Below are the code and all the weights of a small trained network. Each question names an input and a class and asks about switching units off, where a switched-off unit gives its printed mean instead of its output.

import numpy as np


def w(rows, s, z=0):
    codes = np.array(rows[::2]) - 128.0
    scale = np.full(codes.shape[1], s)
    scale[-1] = z or s
    return codes * scale


def norm(h):
    return h / np.sqrt((h * h).mean(-1, keepdims=True) + 1e-5)


def f(y):
    return np.maximum(y, 0)


def log_softmax(a):
    a = a - a.max(-1, keepdims=True)
    return a - np.log(np.exp(a).sum(-1, keepdims=True))


def net(x, mask):
    res = np.array(x, float).reshape(1, 4) / 4 @ E
    u = 0
    for l in range(2):
        y = f(norm(res) @ A[l][:, :-1].T + A[l][:, -1])
        res = res + np.where(mask[u : u + 10], y, B[l][:, -1]) @ B[l][:, :-1]
        u += 10
    return log_softmax(norm(res)[-1] @ U[:, :-1].T + U[:, -1])


A, B = {}, {}
E = w([
[91,108,109,138,50,88],'x0',
[137,96,59,161,120,155],'x1',
[103,2,136,120,154,142],'x2',
[66,138,79,36,90,146],'x3',
],0.0092)
A[0] = w([
[82,161,134,18,26,69,101],'L0N0',
[106,99,34,239,90,231,98],'L0N1',
[72,42,132,71,50,224,74],'L0N2',
[173,150,108,74,25,118,76],'L0N3',
[167,119,251,174,124,127,103],'L0N4',
[199,212,181,136,1,144,216],'L0N5',
[158,154,102,192,204,75,235],'L0N6',
[149,115,90,19,165,182,209],'L0N7',
[115,85,149,146,108,40,254],'L0N8',
[46,89,91,124,109,196,106],'L0N9',
],0.0058,0.0032)
B[0] = w([
[49,198,220,153,33,67,236],'L0N0',
[179,73,2,147,129,43,211],'L0N1',
[204,165,162,168,174,78,206],'L0N2',
[93,59,223,139,26,152,177],'L0N3',
[174,107,173,124,152,163,208],'L0N4',
[64,156,206,244,128,86,253],'L0N5',
[132,101,114,197,160,179,239],'L0N6',
[195,155,210,80,119,254,236],'L0N7',
[77,94,245,126,189,200,237],'L0N8',
[167,169,103,184,156,112,188],'L0N9',
],0.0056,0.0045)
A[1] = w([
[100,183,121,23,130,219,103],'L1N0',
[60,254,90,45,117,127,74],'L1N1',
[118,183,179,114,120,222,85],'L1N2',
[158,168,137,168,140,152,150],'L1N3',
[136,113,49,149,121,138,76],'L1N4',
[171,105,32,148,123,152,186],'L1N5',
[170,123,39,133,116,93,59],'L1N6',
[136,148,97,83,48,146,139],'L1N7',
[62,132,105,102,79,76,111],'L1N8',
[85,125,136,79,122,64,5],'L1N9',
],0.0094,0.0034)
B[1] = w([
[165,214,101,56,95,141,232],'L1N0',
[151,86,211,26,143,48,237],'L1N1',
[125,176,70,60,168,73,254],'L1N2',
[158,136,63,158,168,170,232],'L1N3',
[96,116,39,177,77,75,173],'L1N4',
[119,115,2,78,80,94,233],'L1N5',
[109,56,82,229,106,68,167],'L1N6',
[107,78,188,185,172,120,195],'L1N7',
[46,170,124,182,21,160,196],'L1N8',
[130,213,61,230,77,107,147],'L1N9',
],0.0069,0.0045)
U = w([
[127,59,9,188,99,56,157],'0',
[35,133,183,130,34,77,150],'1',
[191,159,56,20,207,219,62],'2',
[174,145,133,158,202,138,246],'3',
[128,2,188,99,195,132,101],'4',
[177,51,56,136,210,183,1],'5',
[123,195,175,31,117,85,82],'6',
],0.0086,0.0038)

Each question gives the input, the list of numbers given to net, and the class t.
The units are the neurons (one row each of A and B). Each row of codes is followed by its name. A weight is (code - 128) times the scale printed after its matrix; where a second scale follows, it is the last column's (A, B and U).
mask holds one flag per neuron, layer by layer. A switched-off neuron (its flag False) gives its mean, the last column of its row in B, instead of its output. The means were averaged over made-up inputs and are rounded, as every weight is.
A unit's drop is (log p(t) with every unit on - log p(t) with that unit switched off) / (log p(t) with every unit on - log p(t) with every unit switched off).
The circuit of an input: a set's keep is (log p(t) with only the set's units on - log p(t) with every unit switched off) / (log p(t) with every unit on - log p(t) with every unit switched off). Starting from the 12 units with the biggest drops (on a tie, the unit counted first), units are removed one at a time, each time the one whose removal leaves the highest keep (on an exact tie, the one counted first), for as long as the keep stays at least 0.8.
units of the circuit, in order: the units of the circuit, biggest drop first
top k neurons in layer l: the k neurons of layer l with the biggest drops, biggest first
drop when u is switched off: that unit's drop, to one decimal
input [-6,7,-1,-1], class 0: top 2 neurons in layer 0	(L0N1, L0N8)
input [-2,-3,8,5], class 2: top 2 neurons in layer 0	(L0N7, L0N5)
input [1,2,2,5], class 6: units of the circuit, in order	(L0N7, L0N0, L0N2, L1N2)
input [-4,7,3,3], class 0: units of the circuit, in order	(L0N1, L1N4)
input [4,0,6,2], class 4: units of the circuit, in order	(L0N2, L0N8, L1N8)
input [-5,5,-4,-2], class 0: top neuron in layer 0	(L0N8)
input [-5,8,3,-4], class 0: top 3 neurons in layer 1	(L1N5, L1N4, L1N6)
input [-8,4,2,0], class 2: top 2 neurons in layer 0	(L0N7, L0N5)
input [-4,-5,5,1], class 2: drop when L0N0 is switched off	0.1
input [-3,6,-4,-4], class 0: drop when L0N1 is switched off	0.2
input [-2,-3,1,-1], class 2: drop when L1N5 is switched off	-0.1
